Here is a tiny trained network, its code and every weight. The questions are about switching its units off for an input and a class, where a switched-off unit gives its printed mean instead of its output.

import numpy as np


def w(rows, s, z=0):
    codes = np.array(rows[::2]) - 128.0
    scale = np.full(codes.shape[1], s)
    scale[-1] = z or s
    return codes * scale


def norm(h):
    return h / np.sqrt((h * h).mean(-1, keepdims=True) + 1e-5)


def f(y):
    return y / 2 * (1 + np.tanh(0.7978845608 * (y + 0.044715 * y**3)))


def log_softmax(a):
    a = a - a.max(-1, keepdims=True)
    return a - np.log(np.exp(a).sum(-1, keepdims=True))


def net(x, mask):
    res = np.array(x, float).reshape(1, 7) / 4 @ E
    u = 0
    for l in range(2):
        y = f(norm(res) @ A[l][:, :-1].T + A[l][:, -1])
        res = res + np.where(mask[u : u + 11], y, B[l][:, -1]) @ B[l][:, :-1]
        u += 11
    return log_softmax(norm(res)[-1] @ U[:, :-1].T + U[:, -1])


A, B = {}, {}
E = w([
[132,127,134,138],'x0',
[119,254,157,163],'x1',
[128,140,35,183],'x2',
[144,115,157,175],'x3',
[131,127,134,135],'x4',
[127,128,126,129],'x5',
[194,134,122,118],'x6',
],0.0084)
A[0] = w([
[91,96,13,199,125],'0.n0',
[161,148,80,53,164],'0.n1',
[115,93,175,186,39],'0.n2',
[128,122,197,95,152],'0.n3',
[134,73,113,114,108],'0.n4',
[203,75,141,160,212],'0.n5',
[62,133,97,70,166],'0.n6',
[3,123,128,148,137],'0.n7',
[180,117,93,92,111],'0.n8',
[165,185,115,97,226],'0.n9',
[14,78,147,145,3],'0.n10',
],0.013,0.002)
B[0] = w([
[134,166,130,41,254],'0.n0',
[252,118,199,199,171],'0.n1',
[209,162,111,106,145],'0.n2',
[96,170,57,47,175],'0.n3',
[40,145,169,191,164],'0.n4',
[192,192,179,133,190],'0.n5',
[203,181,191,180,170],'0.n6',
[255,116,182,144,195],'0.n7',
[138,152,154,187,159],'0.n8',
[82,122,216,236,186],'0.n9',
[213,177,182,206,173],'0.n10',
],0.0067,0.007)
A[1] = w([
[102,164,186,43,132],'1.n0',
[142,73,124,115,249],'1.n1',
[130,38,125,151,101],'1.n2',
[158,156,156,133,181],'1.n3',
[129,71,94,105,41],'1.n4',
[100,141,62,107,162],'1.n5',
[153,47,86,167,140],'1.n6',
[149,133,126,174,168],'1.n7',
[54,164,113,173,37],'1.n8',
[119,151,5,132,88],'1.n9',
[163,136,71,205,254],'1.n10',
],0.014,0.0024)
B[1] = w([
[114,99,48,115,203],'1.n0',
[104,248,139,162,141],'1.n1',
[88,179,72,155,132],'1.n2',
[208,100,116,126,253],'1.n3',
[118,131,81,157,120],'1.n4',
[169,96,136,87,125],'1.n5',
[124,183,155,188,135],'1.n6',
[151,77,152,96,189],'1.n7',
[116,168,117,155,143],'1.n8',
[99,120,119,53,149],'1.n9',
[80,75,146,78,218],'1.n10',
],0.011,0.0072)
U = w([
[163,114,154,125,176],'0',
[91,113,90,7,108],'1',
[88,195,110,226,134],'2',
[141,118,116,112,194],'3',
[152,100,135,109,117],'4',
[119,98,128,105,166],'5',
[139,120,117,116,112],'6',
[37,29,88,162,3],'7',
],0.013,0.0062)

Each question gives the input, the list of numbers given to net, and the class t.
The units are the neurons (one row each of A and B). Each row of codes is followed by its name. A weight is (code - 128) times the scale printed after its matrix; where a second scale follows, it is the last column's (A, B and U).
mask holds one flag per neuron, layer by layer. A switched-off neuron (its flag False) gives its mean, the last column of its row in B, instead of its output. The means were averaged over made-up inputs and are rounded, as every weight is.
A unit's drop is (log p(t) with every unit on - log p(t) with that unit switched off) / (log p(t) with every unit on - log p(t) with every unit switched off).
The circuit of an input: a set's keep is (log p(t) with only the set's units on - log p(t) with every unit switched off) / (log p(t) with every unit on - log p(t) with every unit switched off). Starting from the 12 units with the biggest drops (on a tie, the unit counted first), units are removed one at a time, each time the one whose removal leaves the highest keep (on an exact tie, the one counted first), for as long as the keep stays at least 0.8.
units of the circuit, in order: the units of the circuit, biggest drop first
k most important neurons: the k neurons with the biggest drops, biggest first
k most important neurons of layer l: the k neurons of layer l with the biggest drops, biggest first
drop when u is switched off: that unit's drop, to one decimal
input [0,4,-6,-6,4,-2,2], class 1: units of the circuit, in order => (1.n0 0.n7)
input [1,-8,7,-2,-4,-5,-4], class 2: 2 most important neurons => (0.n3 1.n6)
input [-3,8,-3,5,8,-6,-1], class 2: 2 most important neurons => (0.n1 0.n7)
input [-7,7,8,-3,1,7,2], class 1: most important neuron => (1.n9)
input [0,7,1,-1,-3,2,-8], class 0: units of the circuit, in order => (0.n7 1.n1)
input [-3,8,-6,5,-2,-6,5], class 2: 4 most important neurons of layer 0 => (0.n7 0.n9 0.n0 0.n1)
input [1,-3,-6,6,-5,0,-2], class 1: 2 most important neurons of layer 0 => (0.n3 0.n1)
input [5,-7,2,4,0,7,-3], class 2: 4 most important neurons of layer 0 => (0.n6 0.n1 0.n9 0.n7)
input [6,-8,2,-6,3,-6,-8], class 0: units of the circuit, in order => (0.n10 0.n6)
input [-5,8,-6,5,-5,-8,-1], class 2: 4 most important neurons of layer 1 => (1.n10 1.n7 1.n8 1.n9)
input [6,-7,8,4,-6,6,-2], class 1: 2 most important neurons => (0.n0 1.n9)
input [3,6,-2,5,3,-5,-1], class 2: 3 most important neurons => (0.n1 0.n7 0.n10)
input [2,-6,-8,5,1,-5,6], class 1: 2 most important neurons of layer 1 => (1.n0 1.n3)
input [0,-8,-7,-7,7,3,-6], class 2: 2 most important neurons of layer 0 => (0.n0 0.n5)
input [-1,-7,8,3,-7,-6,4], class 1: 2 most important neurons of layer 0 => (0.n0 0.n7)
input [0,-2,7,-5,-5,7,1], class 1: units of the circuit, in order => (1.n9)
input [2,-7,-4,2,-2,2,-5], class 2: 2 most important neurons of layer 0 => (0.n0 0.n1)
input [0,-7,3,1,-5,6,-4], class 2: 2 most important neurons of layer 1 => (1.n1 1.n2)
input [6,7,8,0,8,-4,-7], class 1: drop when 0.n8 is switched off => 0.1
input [8,8,-4,-1,2,-1,-5], class 2: drop when 0.n1 is switched off => 0.5
input [-2,8,-4,-3,-8,-6,2], class 2: drop when 0.n9 is switched off => 0.6
input [5,6,5,-4,-4,0,-6], class 0: most important neuron of layer 0 => (0.n7)
